Below is a small trained network, with its code and all its weights. Each question gives an input and a target symbol and asks what happens when units are switched off, that is, made to give their printed mean instead of their output.

import numpy as np


def w(rows, s, z=0):
    codes = np.array(rows[::2]) - 128.0
    scale = np.full(codes.shape[1], s)
    scale[-1] = z or s
    return codes * scale


def norm(h):
    return h / np.sqrt((h * h).mean(-1, keepdims=True) + 1e-5)


def f(y):
    return np.maximum(y, 0)


def softmax(a):
    e = np.exp(a - a.max(-1, keepdims=True))
    return e / e.sum(-1, keepdims=True)


def log_softmax(a):
    a = a - a.max(-1, keepdims=True)
    return a - np.log(np.exp(a).sum(-1, keepdims=True))


def net(x, mask):
    ids = ['αβγεζηθλμπστφψω'.index(c) for c in x.split()]
    T = len(ids)
    res = E[ids] + P[:T]
    u = 0
    for l in range(3):
        q, k, v = (norm(res) @ M[l].T for M in (Q, K, V))
        z = softmax(np.where(np.tri(T) > 0, q @ k.T / 2**0.5, -1e9)) @ v
        res = res + np.where(mask[u], z, O[l][:, -1]) @ O[l][:, :-1]
        u += 1
        y = f(norm(res) @ A[l][:, :-1].T + A[l][:, -1])
        res = res + np.where(mask[u : u + 4], y, B[l][:, -1]) @ B[l][:, :-1]
        u += 4
    return log_softmax(norm(res)[-1] @ U[:, :-1].T + U[:, -1])


Q, K, V, O, A, B = {}, {}, {}, {}, {}, {}
E = w([
[136,122,111,93,92,158,149,182,249,104,121,162],'α',
[93,99,104,98,142,213,174,124,91,190,153,198],'β',
[145,153,152,158,128,211,136,52,77,194,149,115],'γ',
[115,134,166,150,130,161,162,175,120,127,142,111],'ε',
[143,126,135,205,150,156,171,45,202,138,193,70],'ζ',
[135,133,159,94,170,91,151,76,154,182,161,189],'η',
[162,159,160,135,85,159,102,102,235,127,165,103],'θ',
[28,228,1,201,149,96,114,157,17,160,126,112],'λ',
[113,98,112,157,183,210,152,138,147,131,168,236],'μ',
[136,90,177,200,164,178,180,119,156,151,203,110],'π',
[149,132,175,100,157,122,198,66,112,116,110,97],'σ',
[173,166,201,184,145,158,108,174,127,131,177,114],'τ',
[119,151,138,106,150,94,158,194,159,132,142,142],'φ',
[108,109,113,177,99,220,128,135,157,212,187,135],'ψ',
[123,115,118,165,102,176,134,212,150,178,127,143],'ω',
],0.014)
P = w([
[102,142,161,127,116,57,98,122,149,97,110,144],'0',
[249,152,108,71,202,207,96,150,160,127,105,61],'1',
[173,139,128,176,69,110,156,83,148,130,98,157],'2',
[182,126,116,65,162,176,155,160,163,124,124,66],'3',
[171,149,110,180,61,103,145,105,157,123,97,158],'4',
[147,108,129,81,132,193,158,141,168,110,148,78],'5',
[174,157,129,178,65,119,135,85,144,135,114,160],'6',
[113,81,159,109,142,176,179,162,199,98,148,86],'7',
],0.014)
Q[0] = w([
[61,1,122,36,210,139,95,152,72,89,120,46],'0.h0',
[149,140,170,62,86,93,85,166,152,113,129,168],'0.h0',
],0.005)
K[0] = w([
[243,116,2,16,84,223,229,77,36,150,75,92],'0.h0',
[165,75,132,129,151,190,205,123,165,161,178,104],'0.h0',
],0.004)
V[0] = w([
[108,52,173,192,126,159,172,113,215,193,190,98],'0.h0',
[66,122,254,127,214,115,153,223,89,99,140,118],'0.h0',
],0.0051)
O[0] = w([
[198,31,104,156,171,12,28,122,43,136,2,30,3],'0.h0',
[89,129,79,5,63,122,111,14,9,10,172,123,2],'0.h0',
],0.0067,0.00096)
A[0] = w([
[60,130,136,85,152,218,205,97,62,46,106,163,161],'0.n0',
[163,111,87,197,52,135,192,33,92,65,190,225,138],'0.n1',
[79,93,161,152,22,69,4,180,151,55,34,235,7],'0.n2',
[215,230,110,189,53,124,163,27,200,146,79,195,129],'0.n3',
],0.0039,0.0015)
B[0] = w([
[186,118,87,133,63,107,140,199,210,139,41,79,180],'0.n0',
[169,107,115,191,60,81,145,83,123,73,83,125,206],'0.n1',
[160,187,133,187,98,178,92,46,2,167,175,172,164],'0.n2',
[146,119,105,200,176,108,194,158,100,181,79,145,253],'0.n3',
],0.0073,0.0051)
Q[1] = w([
[62,138,119,64,170,185,68,134,253,99,253,23],'1.h0',
[35,144,161,36,177,158,91,69,89,171,154,121],'1.h0',
],0.0059)
K[1] = w([
[168,255,100,197,213,189,221,239,136,184,47,139],'1.h0',
[177,117,54,79,181,197,249,167,242,162,20,24],'1.h0',
],0.0046)
V[1] = w([
[175,160,165,177,253,85,138,116,226,1,148,54],'1.h0',
[41,179,204,164,135,125,75,184,146,143,241,98],'1.h0',
],0.005)
O[1] = w([
[145,242,205,214,127,159,134,225,65,2,64,113,5],'1.h0',
[228,174,106,129,92,51,213,189,64,151,196,149,121],'1.h0',
],0.0094,0.0028)
A[1] = w([
[145,47,126,49,117,187,100,181,254,144,104,165,249],'1.n0',
[109,76,181,152,135,98,110,87,108,113,76,140,88],'1.n1',
[170,141,56,116,176,59,147,46,116,93,106,106,117],'1.n2',
[157,105,93,81,243,178,25,169,30,124,46,44,145],'1.n3',
],0.0069,0.0015)
B[1] = w([
[159,106,187,138,162,95,111,113,195,117,148,34,254],'1.n0',
[93,166,126,179,120,111,69,211,136,112,95,162,148],'1.n1',
[162,87,135,96,99,183,122,153,119,120,165,156,171],'1.n2',
[211,124,74,71,251,123,122,164,124,98,178,144,185],'1.n3',
],0.011,0.0083)
Q[2] = w([
[3,150,221,17,191,148,167,161,170,78,207,60],'2.h0',
[148,73,168,78,132,131,139,92,132,123,126,26],'2.h0',
],0.006)
K[2] = w([
[138,98,107,165,197,168,254,183,139,170,119,43],'2.h0',
[153,57,148,181,157,121,171,119,161,142,136,79],'2.h0',
],0.0089)
V[2] = w([
[221,137,242,251,174,234,14,75,134,195,237,114],'2.h0',
[180,117,216,57,105,159,151,95,252,62,207,160],'2.h0',
],0.0048)
O[2] = w([
[121,167,137,67,111,244,172,220,141,110,203,162,253],'2.h0',
[196,220,49,100,254,159,144,89,182,57,142,193,235],'2.h0',
],0.0098,0.0028)
A[2] = w([
[113,119,111,185,26,93,205,123,166,148,123,115,33],'2.n0',
[171,210,131,100,231,254,188,223,124,110,138,94,195],'2.n1',
[51,171,110,114,96,185,190,169,96,185,98,66,134],'2.n2',
[143,208,92,174,194,116,168,83,138,84,78,182,4],'2.n3',
],0.0087,0.0015)
B[2] = w([
[72,175,186,105,206,53,129,176,95,96,187,196,177],'2.n0',
[168,123,37,154,169,134,159,15,168,156,147,103,249],'2.n1',
[116,61,184,73,24,115,142,180,254,99,38,135,157],'2.n2',
[83,150,216,25,182,191,77,138,98,185,128,115,152],'2.n3',
],0.0099,0.018)
U = w([
[149,182,92,72,251,170,187,113,135,171,204,124,167],'α',
[119,59,72,167,132,85,106,65,234,202,64,32,97],'β',
[86,113,234,37,132,165,169,219,196,106,143,74,252],'γ',
[134,125,71,151,60,88,103,20,123,56,82,122,105],'ε',
[137,142,112,224,159,149,133,162,91,110,59,64,151],'ζ',
[112,171,179,51,214,188,124,194,115,149,138,204,84],'η',
[175,225,95,214,81,174,211,180,154,97,104,159,30],'θ',
[108,166,117,178,177,1,182,125,94,157,150,115,159],'λ',
[89,106,87,185,125,198,73,129,172,77,101,224,85],'μ',
[165,85,76,155,142,113,77,153,87,55,111,117,158],'π',
[76,181,198,150,176,165,106,88,111,152,14,82,219],'σ',
[157,176,104,70,79,146,160,137,90,21,165,152,158],'τ',
[131,199,141,55,167,94,124,40,116,133,55,162,43],'φ',
[173,85,117,133,137,153,70,218,112,193,135,112,111],'ψ',
[142,56,84,57,57,121,156,85,101,173,205,147,36],'ω',
],0.0071,0.0031)

Each question gives the input, a string of symbols that net reads in full, and the target symbol t.
The units are the heads (2 rows each of Q, K, V and O) and the neurons (one row each of A and B). Each row of codes is followed by its name. A weight is (code - 128) times the scale printed after its matrix; where a second scale follows, it is the last column's (O, A, B and U).
mask holds one flag per unit, layer by layer, with each layer's heads first. A switched-off unit (its flag False) gives its mean, the last column of its rows in O or B, instead of its output. The means were averaged over made-up inputs and are rounded, as every weight is.
A unit's drop is (log p(t) with every unit on - log p(t) with that unit switched off) / (log p(t) with every unit on - log p(t) with every unit switched off).
The circuit of an input: a set's keep is (log p(t) with only the set's units on - log p(t) with every unit switched off) / (log p(t) with every unit on - log p(t) with every unit switched off). Starting from the 12 units with the biggest drops (on a tie, the unit counted first), units are removed one at a time, each time the one whose removal leaves the highest keep (on an exact tie, the one counted first), for as long as the keep stays at least 0.8.
circuit, biggest first: the units of the circuit, biggest drop first
most important unit: the unit with the biggest drop
k most important neurons: the k neurons with the biggest drops, biggest first
k most important neurons of layer l: the k neurons of layer l with the biggest drops, biggest first
input λ λ α, target λ: circuit, biggest first	2.h0, 2.n0, 0.n3
input ζ θ τ, target ζ: circuit, biggest first	1.h0, 0.h0
input ψ ε τ λ μ, target ψ: circuit, biggest first	0.h0, 2.n1, 2.h0
input θ ζ α λ β, target θ: circuit, biggest first	1.h0
input ζ θ ω, target ζ: circuit, biggest first	0.h0, 1.h0
input λ λ λ, target λ: circuit, biggest first	2.h0, 2.n0
input λ ω α θ μ ψ σ, target λ: 3 most important neurons	2.n0, 0.n3, 1.n0
input ζ σ α λ λ, target ζ: circuit, biggest first	1.h0, 0.h0
input σ λ ε θ λ λ ε, target σ: 2 most important neurons	2.n3, 0.n3
input ε τ θ ζ η α λ, target ε: circuit, biggest first	0.h0, 0.n1
input θ φ λ λ, target β: circuit, biggest first	0.h0, 2.h0, 2.n2, 2.n1
input ω φ ψ, target ω: 2 most important neurons	0.n2, 2.n1
input ω η ω, target ω: circuit, biggest first	1.h0, 0.h0, 0.n2, 2.n1
input ω μ η, target ω: most important neuron	0.n3
input τ θ λ σ ε, target τ: circuit, biggest first	0.h0, 2.n1
input β β θ λ λ λ α, target β: circuit, biggest first	1.h0, 0.h0
input α λ η ω α, target α: circuit, biggest first	2.h0, 2.n3
input φ β σ, target φ: 3 most important neurons	2.n3, 2.n1, 1.n0
input σ λ α α α θ λ λ, target γ: circuit, biggest first	2.h0, 1.n0, 2.n2, 2.n1
input θ λ λ μ λ λ σ, target θ: 3 most important neurons	0.n2, 1.n0, 1.n3
input λ σ θ, target λ: 2 most important neurons	2.n0, 0.n3
input β ω β λ β η α, target β: most important neuron of layer 2	2.n0
input θ ω β ε π, target θ: 2 most important neurons	1.n0, 0.n2
input ψ ζ α, target ψ: 2 most important neurons	2.n1, 0.n2
input μ β α θ λ λ λ, target μ: 2 most important neurons of layer 0	0.n2, 0.n0
input μ λ α θ α θ β, target μ: 2 most important neurons of layer 0	0.n1, 0.n2
input γ α β λ ω, target γ: 2 most important neurons	1.n0, 2.n2
input φ λ α μ ψ α γ λ, target β: most important unit	1.n3
input ψ α η λ λ φ θ, target ψ: 2 most important neurons	2.n1, 1.n0
